Here is a tiny trained network, its code and every weight. The questions are about switching its units off for an input and a target symbol, where a switched-off unit gives its printed mean instead of its output.

import numpy as np


def w(rows, s, z=0):
    codes = np.array(rows[::2]) - 128.0
    scale = np.full(codes.shape[1], s)
    scale[-1] = z or s
    return codes * scale


def norm(h):
    return h / np.sqrt((h * h).mean(-1, keepdims=True) + 1e-5)


def f(y):
    return np.maximum(y, 0)


def softmax(a):
    e = np.exp(a - a.max(-1, keepdims=True))
    return e / e.sum(-1, keepdims=True)


def log_softmax(a):
    a = a - a.max(-1, keepdims=True)
    return a - np.log(np.exp(a).sum(-1, keepdims=True))


def net(x, mask):
    ids = ['ΛΞαεμτ'.index(c) for c in x.split()]
    T = len(ids)
    res = E[ids] + P[:T]
    u = 0
    for l in range(2):
        q, k, v = (norm(res) @ M[l].T for M in (Q, K, V))
        z = softmax(np.where(np.tri(T) > 0, q @ k.T / 2**0.5, -1e9)) @ v
        res = res + np.where(mask[u], z, O[l][:, -1]) @ O[l][:, :-1]
        u += 1
        y = f(norm(res) @ A[l][:, :-1].T + A[l][:, -1])
        res = res + np.where(mask[u : u + 4], y, B[l][:, -1]) @ B[l][:, :-1]
        u += 4
    return log_softmax(norm(res)[-1] @ U[:, :-1].T + U[:, -1])


Q, K, V, O, A, B = {}, {}, {}, {}, {}, {}
E = w([
[102,87,95,79,176,83,132],'Λ',
[145,95,109,96,160,75,169],'Ξ',
[93,87,122,144,154,91,140],'α',
[96,187,92,102,102,106,151],'ε',
[204,135,172,155,18,78,86],'μ',
[143,120,123,159,101,252,148],'τ',
],0.0029)
P = w([
[33,103,251,58,92,91,158],'0',
[85,87,192,80,91,110,168],'1',
[106,91,156,97,105,133,178],'2',
[125,91,126,111,122,132,159],'3',
[133,101,109,129,114,132,153],'4',
[143,116,106,154,115,132,143],'5',
[152,132,103,166,112,133,130],'6',
[156,158,118,182,126,135,112],'7',
[165,165,135,187,130,132,104],'8',
[158,166,181,204,115,103,96],'9',
],0.0026)
Q[0] = w([
[109,90,178,178,172,90,142],'0.h0',
[115,3,91,190,158,75,169],'0.h0',
],0.0062)
K[0] = w([
[167,254,110,179,92,129,46],'0.h0',
[183,205,20,170,119,154,135],'0.h0',
],0.0039)
V[0] = w([
[189,58,56,121,224,131,139],'0.h0',
[89,38,132,252,170,65,142],'0.h0',
],0.0022)
O[0] = w([
[174,95,252,147,91,94,74,98],'0.h0',
[57,20,148,232,214,118,137,252],'0.h0',
],0.0033,0.0017)
A[0] = w([
[154,104,126,170,46,97,61,7],'0.n0',
[161,142,144,156,132,128,101,1],'0.n1',
[53,162,13,85,140,58,221,199],'0.n2',
[81,250,237,164,153,72,180,216],'0.n3',
],0.0019,0.00097)
B[0] = w([
[99,168,201,103,130,168,192,148],'0.n0',
[104,99,108,83,144,172,134,130],'0.n1',
[129,178,65,180,150,116,152,253],'0.n2',
[218,80,4,148,168,169,120,183],'0.n3',
],0.0031,0.0022)
Q[1] = w([
[142,127,161,62,84,97,71],'1.h0',
[147,37,64,254,212,30,142],'1.h0',
],0.0064)
K[1] = w([
[68,69,87,41,149,40,218],'1.h0',
[186,165,128,254,157,144,58],'1.h0',
],0.0046)
V[1] = w([
[98,162,107,33,232,4,128],'1.h0',
[65,97,48,128,214,221,138],'1.h0',
],0.0029)
O[1] = w([
[201,134,119,232,101,111,34,164],'1.h0',
[191,174,253,122,170,154,158,255],'1.h0',
],0.0042,0.0013)
A[1] = w([
[143,237,116,118,180,92,183,26],'1.n0',
[183,132,133,184,93,112,67,4],'1.n1',
[67,166,190,2,143,216,213,34],'1.n2',
[140,122,184,168,40,126,64,106],'1.n3',
],0.0031,0.00031)
B[1] = w([
[141,229,147,135,64,183,76,227],'1.n0',
[82,129,120,36,80,180,131,252],'1.n1',
[99,90,204,48,28,254,222,239],'1.n2',
[101,173,103,71,137,217,159,221],'1.n3',
],0.0039,0.0013)
U = w([
[165,67,184,196,176,81,136,190],'Λ',
[71,121,3,109,126,83,165,191],'Ξ',
[111,122,131,78,130,133,47,64],'α',
[193,224,96,168,116,138,116,191],'ε',
[194,71,97,94,91,108,95,9],'μ',
[98,123,166,68,111,202,206,86],'τ',
],0.0056,0.0011)

Each question gives the input, a string of symbols that net reads in full, and the target symbol t.
The units are the heads (2 rows each of Q, K, V and O) and the neurons (one row each of A and B). Each row of codes is followed by its name. A weight is (code - 128) times the scale printed after its matrix; where a second scale follows, it is the last column's (O, A, B and U).
mask holds one flag per unit, layer by layer, with each layer's heads first. A switched-off unit (its flag False) gives its mean, the last column of its rows in O or B, instead of its output. The means were averaged over made-up inputs and are rounded, as every weight is.
A unit's drop is (log p(t) with every unit on - log p(t) with that unit switched off) / (log p(t) with every unit on - log p(t) with every unit switched off).
The circuit of an input: a set's keep is (log p(t) with only the set's units on - log p(t) with every unit switched off) / (log p(t) with every unit on - log p(t) with every unit switched off). Starting from all 10 units, units are removed one at a time, each time the one whose removal leaves the highest keep (on an exact tie, the one counted first), for as long as the keep stays at least 0.8.
circuit, biggest first: the units of the circuit, biggest drop first
most important unit: the unit with the biggest drop
top k neurons: the k neurons with the biggest drops, biggest first
k most important neurons of layer l: the k neurons of layer l with the biggest drops, biggest first
drop of u: that unit's drop, to one decimal
input Λ α μ μ μ α τ α, target τ: circuit, biggest first : [1.h0 1.n2]
input α μ α α Λ ε Ξ, target ε: circuit, biggest first : [1.n0 0.h0 1.n2]
input Λ Λ Λ ε α Ξ Λ Ξ, target μ: circuit, biggest first : [0.h0 1.h0 1.n1]
input Λ α Λ μ τ Ξ Ξ Λ, target Λ: circuit, biggest first : [0.h0]
input Λ Ξ Ξ, target μ: circuit, biggest first : [1.h0 0.h0 1.n1]
input α α τ α α ε α τ μ α, target τ: top 3 neurons : [0.n2 1.n2 0.n0]
input α α Ξ Λ α μ μ, target τ: circuit, biggest first : [1.n3 1.n1]
input ε Λ Ξ α ε Λ, target ε: circuit, biggest first : [0.h0 1.h0]
input α α α μ, target τ: circuit, biggest first : [1.n3 0.n0]
input α Λ α Ξ, target Λ: circuit, biggest first : [0.h0 1.h0]
input Λ Ξ Λ, target μ: top 2 neurons : [1.n1 1.n2]
input Λ μ ε ε α Ξ, target ε: top 2 neurons : [0.n2 1.n0]
input μ ε μ, target Ξ: 2 most important neurons of layer 1 : [1.n2 1.n0]
input ε α τ ε α α, target ε: 2 most important neurons of layer 1 : [1.n0 1.n2]
input μ τ Ξ Λ α Λ Λ Λ, target α: most important unit : 0.h0
input α Λ ε Λ Λ, target ε: 2 most important neurons of layer 0 : [0.n2 0.n3]
input Λ μ α α μ μ Λ μ Λ, target Ξ: drop of 1.h0 : 1.8
input α Λ ε μ α α Ξ μ Ξ, target Ξ: drop of 1.h0 : 1.4
input ε Λ α α α τ Ξ, target τ: drop of 1.n0 : 0.0
input ε α α Ξ, target Λ: drop of 0.n2 : -0.1
input μ μ α α, target Ξ: top neuron : [0.n3]
